Below is a small trained network, with its code and all its weights. Each question gives an input and a class and asks what happens when units are switched off, that is, made to give their printed mean instead of their output.

import numpy as np


def w(rows, s, z=0):
    codes = np.array(rows[::2]) - 128.0
    scale = np.full(codes.shape[1], s)
    scale[-1] = z or s
    return codes * scale


def norm(h):
    return h / np.sqrt((h * h).mean(-1, keepdims=True) + 1e-5)


def f(y):
    return np.maximum(y, 0)


def log_softmax(a):
    a = a - a.max(-1, keepdims=True)
    return a - np.log(np.exp(a).sum(-1, keepdims=True))


def net(x, mask):
    res = np.array(x, float).reshape(1, 3) / 4 @ E
    u = 0
    for l in range(2):
        y = f(norm(res) @ A[l][:, :-1].T + A[l][:, -1])
        res = res + np.where(mask[u : u + 16], y, B[l][:, -1]) @ B[l][:, :-1]
        u += 16
    return log_softmax(norm(res)[-1] @ U[:, :-1].T + U[:, -1])


A, B = {}, {}
E = w([
[158,158,137,253],'x0',
[179,200,15,130],'x1',
[51,162,192,146],'x2',
],0.0052)
A[0] = w([
[91,181,112,124,79],'L0N1',
[161,73,168,107,135],'L0N2',
[62,160,171,175,131],'L0N3',
[130,80,89,218,234],'L0N4',
[97,114,65,132,228],'L0N5',
[133,206,71,112,235],'L0N6',
[32,230,92,137,99],'L0N7',
[219,78,142,159,7],'L0N8',
[183,105,100,95,2],'L0N9',
[162,135,1,158,131],'L0N10',
[167,158,120,183,171],'L0N11',
[105,112,143,215,41],'L0N12',
[100,78,131,212,113],'L0N13',
[63,68,54,151,35],'L0N14',
[128,165,176,51,162],'L0N15',
[216,171,93,90,85],'L0N16',
],0.0087,0.00097)
B[0] = w([
[173,3,181,146,172],'L0N1',
[128,156,174,63,188],'L0N2',
[107,151,38,146,217],'L0N3',
[121,186,86,97,214],'L0N4',
[78,90,215,81,176],'L0N5',
[117,60,211,100,234],'L0N6',
[128,64,130,159,229],'L0N7',
[123,42,118,198,186],'L0N8',
[158,112,85,140,175],'L0N9',
[147,119,204,146,253],'L0N10',
[95,135,106,34,206],'L0N11',
[157,122,183,97,204],'L0N12',
[114,216,122,71,202],'L0N13',
[59,32,100,172,135],'L0N14',
[83,140,93,135,202],'L0N15',
[106,167,95,67,214],'L0N16',
],0.0051,0.0047)
A[1] = w([
[15,62,48,106,120],'L1N1',
[157,134,79,92,87],'L1N2',
[121,78,168,149,128],'L1N3',
[131,162,154,66,118],'L1N4',
[1,150,102,181,148],'L1N5',
[184,222,199,189,240],'L1N6',
[93,153,124,47,234],'L1N7',
[28,113,187,88,255],'L1N8',
[166,27,111,99,135],'L1N9',
[120,151,190,124,176],'L1N10',
[188,57,54,119,125],'L1N11',
[86,148,45,129,176],'L1N12',
[84,134,142,79,129],'L1N13',
[98,109,119,81,169],'L1N14',
[151,190,95,94,158],'L1N15',
[62,107,174,164,166],'L1N16',
],0.0083,0.0015)
B[1] = w([
[28,180,158,48,194],'L1N1',
[133,70,212,170,152],'L1N2',
[208,112,105,156,165],'L1N3',
[152,130,135,223,176],'L1N4',
[55,25,71,123,185],'L1N5',
[115,172,127,2,190],'L1N6',
[170,113,96,210,206],'L1N7',
[217,162,48,148,255],'L1N8',
[63,148,127,152,199],'L1N9',
[242,108,110,114,175],'L1N10',
[39,71,95,132,166],'L1N11',
[210,103,154,164,143],'L1N12',
[159,206,150,126,184],'L1N13',
[190,212,190,185,183],'L1N14',
[129,156,196,83,159],'L1N15',
[174,23,194,102,188],'L1N16',
],0.0049,0.0078)
U = w([
[134,191,141,39,170],'0',
[200,99,174,118,165],'1',
[64,11,98,135,180],'2',
[121,161,96,241,141],'3',
[56,141,87,239,2],'4',
[57,161,144,183,17],'5',
],0.011,0.0056)

Each question gives the input, the list of numbers given to net, and the class t.
The units are the neurons (one row each of A and B). Each row of codes is followed by its name. A weight is (code - 128) times the scale printed after its matrix; where a second scale follows, it is the last column's (A, B and U).
mask holds one flag per neuron, layer by layer. A switched-off neuron (its flag False) gives its mean, the last column of its row in B, instead of its output. The means were averaged over made-up inputs and are rounded, as every weight is.
A unit's drop is (log p(t) with every unit on - log p(t) with that unit switched off) / (log p(t) with every unit on - log p(t) with every unit switched off).
The circuit of an input: a set's keep is (log p(t) with only the set's units on - log p(t) with every unit switched off) / (log p(t) with every unit on - log p(t) with every unit switched off). Starting from the 12 units with the biggest drops (on a tie, the unit counted first), units are removed one at a time, each time the one whose removal leaves the highest keep (on an exact tie, the one counted first), for as long as the keep stays at least 0.8.
units of the circuit, in order: the units of the circuit, biggest drop first
unit that matters most: the unit with the biggest drop
k most important neurons: the k neurons with the biggest drops, biggest first
k most important neurons of layer l: the k neurons of layer l with the biggest drops, biggest first
drop when u is switched off: that unit's drop, to one decimal
input [7,5,6], class 0: units of the circuit, in order => [L1N6; L0N12]
input [-1,-1,6], class 2: units of the circuit, in order => [L1N5; L0N3]
input [7,0,6], class 0: 3 most important neurons of layer 0 => [L0N13; L0N12; L0N8]
input [2,5,-6], class 2: units of the circuit, in order => [L1N11; L1N8; L0N6]
input [1,-3,2], class 3: units of the circuit, in order => [L0N10; L1N8; L0N6]
input [-4,5,-4], class 1: unit that matters most => L0N10
input [3,5,-6], class 2: units of the circuit, in order => [L1N11; L1N8; L0N6]
input [1,8,5], class 1: units of the circuit, in order => [L0N6; L0N1]
input [-1,0,0], class 3: units of the circuit, in order => [L1N7; L1N6; L0N6]
input [-4,8,4], class 1: 3 most important neurons of layer 0 => [L0N6; L0N10; L0N1]
input [-3,3,-2], class 3: 2 most important neurons => [L1N6; L1N7]
input [2,-2,0], class 3: 3 most important neurons => [L1N7; L0N10; L1N4]
input [5,0,-4], class 0: 2 most important neurons => [L0N10; L1N6]
input [2,-2,-3], class 3: unit that matters most => L0N13
input [0,0,-4], class 2: 3 most important neurons => [L0N8; L0N9; L0N13]
input [-6,8,5], class 1: 2 most important neurons => [L0N6; L0N3]
input [2,0,7], class 2: 2 most important neurons => [L0N3; L1N5]
input [5,5,-5], class 0: 3 most important neurons of layer 1 => [L1N7; L1N5; L1N16]
input [5,-4,-6], class 2: 4 most important neurons => [L0N8; L1N11; L0N10; L0N11]
input [7,-1,2], class 0: unit that matters most => L1N6
input [-4,8,-4], class 1: 2 most important neurons of layer 0 => [L0N10; L0N16]
input [5,-5,-1], class 0: 2 most important neurons of layer 0 => [L0N13; L0N6]
input [0,7,7], class 1: 2 most important neurons of layer 0 => [L0N6; L0N8]
input [0,7,3], class 1: 2 most important neurons of layer 0 => [L0N6; L0N10]
input [-5,1,6], class 2: drop when L0N13 is switched off => 0.2
